Below are the code and all the weights of a small trained network. Each question names an input and a target symbol and asks about switching units off, where a switched-off unit gives its printed mean instead of its output.

import numpy as np


def w(rows, s, z=0):
    codes = np.array(rows[::2]) - 128.0
    scale = np.full(codes.shape[1], s)
    scale[-1] = z or s
    return codes * scale


def softmax(a):
    e = np.exp(a - a.max(-1, keepdims=True))
    return e / e.sum(-1, keepdims=True)


def log_softmax(a):
    a = a - a.max(-1, keepdims=True)
    return a - np.log(np.exp(a).sum(-1, keepdims=True))


def net(x, mask):
    ids = ['αβγδεζηθμξπστφψω'.index(c) for c in x.split()]
    T = len(ids)
    res = E[ids] + P[:T]
    u = 0
    for l in range(3):
        r = res
        for j in range(2):
            rows = slice(2 * j, 2 * j + 2)
            q, k, v = (r @ M[l][rows].T for M in (Q, K, V))
            z = softmax(np.where(np.tri(T) > 0, q @ k.T / 2**0.5, -1e9)) @ v
            o = O[l][rows]
            res = res + np.where(mask[u + j], z, o[:, -1]) @ o[:, :-1]
        u += 2
    return log_softmax(res[-1] @ U[:, :-1].T + U[:, -1])


Q, K, V, O = {}, {}, {}, {}
E = w([
[114,182,77,122],'α',
[132,166,120,135],'β',
[128,150,66,104],'γ',
[136,142,82,131],'δ',
[149,146,87,129],'ε',
[146,110,7,80],'ζ',
[166,125,76,138],'η',
[142,160,152,169],'θ',
[118,173,147,152],'μ',
[97,69,39,83],'ξ',
[189,150,125,103],'π',
[192,173,127,94],'σ',
[167,180,90,96],'τ',
[104,191,186,126],'φ',
[89,136,55,124],'ψ',
[109,124,122,166],'ω',
],0.016)
P = w([
[87,130,103,168],'0',
[151,116,140,74],'1',
[124,91,162,116],'2',
[120,105,107,195],'3',
[160,147,124,51],'4',
[153,79,165,126],'5',
[127,98,98,219],'6',
[159,163,122,28],'7',
[170,73,165,135],'8',
[132,88,76,240],'9',
[157,181,125,2],'10',
[171,77,169,136],'11',
],0.021)
Q[0] = w([
[177,145,172,112],'0.h1',
[183,112,138,146],'0.h1',
[83,40,211,75],'0.h2',
[202,248,168,138],'0.h2',
],0.011)
K[0] = w([
[127,189,115,116],'0.h1',
[116,163,116,92],'0.h1',
[251,94,130,139],'0.h2',
[149,149,135,66],'0.h2',
],0.014)
V[0] = w([
[2,105,90,175],'0.h1',
[127,75,138,188],'0.h1',
[124,183,125,97],'0.h2',
[164,121,142,85],'0.h2',
],0.011)
O[0] = w([
[250,173,144,151,71],'0.h1',
[197,34,154,132,3],'0.h1',
[130,188,76,162,217],'0.h2',
[47,105,91,105,123],'0.h2',
],0.013,0.0029)
Q[1] = w([
[63,58,173,143],'1.h1',
[147,125,12,255],'1.h1',
[186,43,122,115],'1.h2',
[97,139,216,147],'1.h2',
],0.0084)
K[1] = w([
[42,144,204,209],'1.h1',
[182,251,125,174],'1.h1',
[112,234,210,3],'1.h2',
[80,148,236,145],'1.h2',
],0.0067)
V[1] = w([
[137,183,7,168],'1.h1',
[131,12,28,125],'1.h1',
[129,167,181,111],'1.h2',
[138,124,135,190],'1.h2',
],0.013)
O[1] = w([
[92,228,204,147,247],'1.h1',
[186,111,246,114,87],'1.h1',
[98,150,77,115,109],'1.h2',
[196,96,90,107,162],'1.h2',
],0.014)
Q[2] = w([
[145,186,143,255],'2.h1',
[236,115,62,118],'2.h1',
[163,173,143,221],'2.h2',
[120,71,141,40],'2.h2',
],0.0082)
K[2] = w([
[213,204,91,121],'2.h1',
[174,167,103,61],'2.h1',
[153,178,94,146],'2.h2',
[192,2,104,50],'2.h2',
],0.0073)
V[2] = w([
[241,133,88,251],'2.h1',
[55,129,155,232],'2.h1',
[1,133,191,115],'2.h2',
[246,115,80,148],'2.h2',
],0.0069)
O[2] = w([
[251,127,111,128,251],'2.h1',
[128,101,115,182,192],'2.h1',
[159,126,79,129,124],'2.h2',
[115,128,94,200,118],'2.h2',
],0.013,0.014)
U = w([
[171,230,87,50,19],'α',
[82,228,89,173,3],'β',
[223,114,143,83,47],'γ',
[237,64,70,68,53],'δ',
[120,146,135,177,147],'ε',
[146,193,216,120,104],'ζ',
[167,133,118,145,115],'η',
[142,99,24,159,139],'θ',
[119,121,63,152,221],'μ',
[211,71,151,58,191],'ξ',
[67,186,114,112,182],'π',
[40,223,112,130,118],'σ',
[84,219,111,127,137],'τ',
[49,146,12,160,104],'φ',
[159,118,126,170,189],'ψ',
[188,2,55,126,225],'ω',
],0.0082,0.014)

Each question gives the input, a string of symbols that net reads in full, and the target symbol t.
The units are the heads (2 rows each of Q, K, V and O). Each row of codes is followed by its name. A weight is (code - 128) times the scale printed after its matrix; where a second scale follows, it is the last column's (O and U).
mask holds one flag per head, layer by layer. A switched-off head (its flag False) gives its mean, the last column of its rows in O, instead of its output. The means were averaged over made-up inputs and are rounded, as every weight is.
A unit's drop is (log p(t) with every unit on - log p(t) with that unit switched off) / (log p(t) with every unit on - log p(t) with every unit switched off).
The circuit of an input: a set's keep is (log p(t) with only the set's units on - log p(t) with every unit switched off) / (log p(t) with every unit on - log p(t) with every unit switched off). Starting from all 6 units, units are removed one at a time, each time the one whose removal leaves the highest keep (on an exact tie, the one counted first), for as long as the keep stays at least 0.8.
units of the circuit, in order: the units of the circuit, biggest drop first
unit that matters most: the unit with the biggest drop
which heads matter: for each layer, one digit per head in row order, 1 if its drop is at least 0.15 and else 0, layers parted by /
input ζ δ ζ ζ γ ω τ α ω, target ω: unit that matters most -> 1.h1
input ω ε ξ β γ θ β, target δ: units of the circuit, in order -> (0.h1; 2.h1; 0.h2)
input η μ μ μ ω μ, target ω: units of the circuit, in order -> (1.h1; 0.h1)
input μ θ γ ξ μ ω ε ω, target ξ: which heads matter -> 10 / 11 / 00
input φ γ π γ π η μ τ τ δ, target φ: units of the circuit, in order -> (1.h1; 0.h1)
input ζ π η ψ β ζ τ, target ζ: which heads matter -> 10 / 10 / 00
input μ γ ε π δ ξ μ γ θ μ, target θ: which heads matter -> 11 / 10 / 10
input μ σ η θ β ζ ξ δ θ τ ζ, target ζ: units of the circuit, in order -> (1.h1; 1.h2)
input θ θ ε ψ φ φ ζ σ θ, target σ: which heads matter -> 11 / 00 / 10
input ξ μ ω ζ, target γ: units of the circuit, in order -> (0.h1; 2.h1; 1.h1)
input ψ ω π σ ζ α θ, target α: which heads matter -> 11 / 11 / 11
input σ α τ ω γ ω ψ η ξ γ ω, target ξ: which heads matter -> 11 / 11 / 00
input μ ψ ζ μ ζ ε γ, target θ: units of the circuit, in order -> (0.h1; 1.h1; 2.h1; 0.h2)
input α θ π α μ δ β ω ε α, target β: units of the circuit, in order -> (1.h1; 0.h1; 0.h2)
input ε τ μ μ θ η ω ε η μ σ, target σ: units of the circuit, in order -> (0.h1)
input α ε ζ ξ ε μ μ ε ζ ω, target β: units of the circuit, in order -> (1.h1; 0.h1)
input β σ μ θ α ψ ξ δ δ ζ τ ω, target ω: units of the circuit, in order -> (1.h1; 0.h1; 0.h2)
input μ ξ φ ξ, target θ: which heads matter -> 11 / 10 / 11
input μ σ ζ ε ψ ε φ, target θ: units of the circuit, in order -> (1.h1; 0.h1; 2.h1; 0.h2)
input α ξ η μ, target β: units of the circuit, in order -> (1.h1; 0.h1; 2.h1)
input ε ζ ζ ξ ε ξ σ ζ ε ζ μ, target ζ: units of the circuit, in order -> (1.h1)
input η η ξ φ σ ζ φ μ μ, target φ: units of the circuit, in order -> (0.h1; 2.h1; 1.h1)
input ω μ π, target ω: which heads matter -> 10 / 10 / 00
input ζ π θ β θ, target π: which heads matter -> 11 / 00 / 10
input φ δ γ ε ψ φ γ σ α μ, target φ: which heads matter -> 10 / 10 / 00
input β α ε ψ ξ π μ ω ξ μ θ, target ξ: which heads matter -> 00 / 11 / 00
input ψ θ τ μ, target α: which heads matter -> 11 / 11 / 10
input μ α ζ τ ε ω ω ζ, target ζ: which heads matter -> 00 / 10 / 00
